Below is a small trained network, with its code and all its weights. Each question gives an input and a target symbol and asks what happens when units are switched off, that is, made to give their printed mean instead of their output.

import numpy as np


def w(rows, s, z=0):
    codes = np.array(rows[::2]) - 128.0
    scale = np.full(codes.shape[1], s)
    scale[-1] = z or s
    return codes * scale


def f(y):
    return np.maximum(y, 0)


def softmax(a):
    e = np.exp(a - a.max(-1, keepdims=True))
    return e / e.sum(-1, keepdims=True)


def log_softmax(a):
    a = a - a.max(-1, keepdims=True)
    return a - np.log(np.exp(a).sum(-1, keepdims=True))


def net(x, mask):
    ids = ['αλπτφψω'.index(c) for c in x.split()]
    T = len(ids)
    res = E[ids] + P[:T]
    r = res
    for j in range(2):
        rows = slice(2 * j, 2 * j + 2)
        q, k, v = (r @ M[0][rows].T for M in (Q, K, V))
        z = softmax(np.where(np.tri(T) > 0, q @ k.T / 2**0.5, -1e9)) @ v
        o = O[0][rows]
        res = res + np.where(mask[j], z, o[:, -1]) @ o[:, :-1]
    y = f(res @ A[0][:, :-1].T + A[0][:, -1])
    res = res + np.where(mask[2:10], y, B[0][:, -1]) @ B[0][:, :-1]
    return log_softmax(res[-1] @ U[:, :-1].T + U[:, -1])


Q, K, V, O, A, B = {}, {}, {}, {}, {}, {}
E = w([
[163,100,145,52,56,112],'α',
[132,214,121,189,30,57],'λ',
[19,140,77,74,87,176],'π',
[64,132,99,97,160,107],'τ',
[101,216,173,140,124,124],'φ',
[72,118,86,112,180,66],'ψ',
[221,197,92,111,89,253],'ω',
],0.014)
P = w([
[95,248,49,19,238,152],'0',
[28,162,52,138,160,129],'1',
[2,166,105,131,99,170],'2',
[81,104,63,108,120,112],'3',
[73,114,92,109,109,134],'4',
[69,128,115,111,104,152],'5',
[120,94,91,99,121,113],'6',
[99,112,119,94,102,153],'7',
[114,106,115,91,95,142],'8',
[159,51,76,96,123,101],'9',
[91,131,140,109,82,201],'10',
[131,77,97,112,95,136],'11',
],0.0077)
Q[0] = w([
[197,148,32,255,96,138],'H1',
[129,81,130,206,133,25],'H1',
[124,177,120,197,29,56],'H2',
[217,53,233,193,83,118],'H2',
],0.0065)
K[0] = w([
[177,160,139,90,86,92],'H1',
[110,246,93,88,144,75],'H1',
[117,127,84,2,141,128],'H2',
[180,105,205,73,68,86],'H2',
],0.0088)
V[0] = w([
[187,215,139,216,2,69],'H1',
[121,176,130,3,135,167],'H1',
[133,16,117,77,53,92],'H2',
[113,32,192,96,169,182],'H2',
],0.007)
O[0] = w([
[143,168,240,152,131,173,158],'H1',
[106,183,141,133,150,91,254],'H1',
[85,91,159,65,94,169,124],'H2',
[118,88,189,68,142,255,45],'H2',
],0.011,0.006)
A[0] = w([
[60,169,212,146,139,49,209],'N1',
[221,144,201,64,61,215,197],'N2',
[55,35,73,117,112,93,251],'N3',
[242,204,146,254,155,127,93],'N4',
[100,216,120,91,199,42,45],'N5',
[245,178,46,87,66,145,118],'N6',
[81,157,65,76,162,112,174],'N7',
[176,70,109,182,183,152,109],'N8',
],0.008,0.0032)
B[0] = w([
[144,160,73,78,74,108,254],'N1',
[94,82,211,107,218,191,189],'N2',
[199,150,201,121,112,79,214],'N3',
[138,83,193,49,169,210,230],'N4',
[65,69,72,126,38,208,244],'N5',
[2,167,100,246,174,92,205],'N6',
[190,96,194,141,153,104,221],'N7',
[132,115,111,116,151,93,128],'N8',
],0.0076,0.0088)
U = w([
[75,194,3,166,69,108,165],'α',
[198,224,141,145,95,96,233],'λ',
[196,188,187,89,170,125,195],'π',
[142,21,199,48,153,228,104],'τ',
[129,99,91,160,136,187,3],'φ',
[125,86,77,144,148,194,25],'ψ',
[61,144,113,230,211,171,182],'ω',
],0.0077,0.0033)

Each question gives the input, a string of symbols that net reads in full, and the target symbol t.
The units are the heads (2 rows each of Q, K, V and O) and the neurons (one row each of A and B). Each row of codes is followed by its name. A weight is (code - 128) times the scale printed after its matrix; where a second scale follows, it is the last column's (O, A, B and U).
mask holds one flag per unit, heads first, then neurons. A switched-off unit (its flag False) gives its mean, the last column of its rows in O or B, instead of its output. The means were averaged over made-up inputs and are rounded, as every weight is.
A unit's drop is (log p(t) with every unit on - log p(t) with that unit switched off) / (log p(t) with every unit on - log p(t) with every unit switched off).
The circuit of an input: a set's keep is (log p(t) with only the set's units on - log p(t) with every unit switched off) / (log p(t) with every unit on - log p(t) with every unit switched off). Starting from all 10 units, units are removed one at a time, each time the one whose removal leaves the highest keep (on an exact tie, the one counted first), for as long as the keep stays at least 0.8.
units of the circuit, in order: the units of the circuit, biggest drop first
most important unit: the unit with the biggest drop
k most important neurons: the k neurons with the biggest drops, biggest first
which heads matter: for each layer, one digit per head in row order, 1 if its drop is at least 0.15 and else 0, layers parted by /
drop of u: that unit's drop, to one decimal
input φ λ α α φ α λ λ, target π: units of the circuit, in order	[H1 N5 H2]
input τ λ α, target α: 2 most important neurons	[N4 N2]
input λ α π ω π, target λ: 2 most important neurons	[N3 N7]
input ω α λ τ φ, target α: most important unit	N5
input α τ π τ ω φ ω ψ α λ λ ψ, target λ: units of the circuit, in order	[N3 N6 N4]
input π λ φ α α α λ λ ω λ, target τ: units of the circuit, in order	[H1 N4]
input λ λ α ψ φ φ α α ω λ, target π: which heads matter	10
input λ α λ ω α ω ω τ, target α: which heads matter	01
input α π α φ ω π φ λ λ τ ψ ψ, target λ: which heads matter	00
input π λ ω α α λ λ α α α ψ, target α: which heads matter	01
input λ π λ ω π φ φ ω α, target α: which heads matter	01
input φ α λ α α λ π α ω λ λ, target τ: 3 most important neurons	[N2 N6 N3]
input τ α α λ λ α λ ψ ω, target ω: drop of N6	0.7
input α π φ τ λ λ ω φ τ α φ π, target λ: drop of N5	0.2
input λ α α α φ, target α: drop of N1	0.2
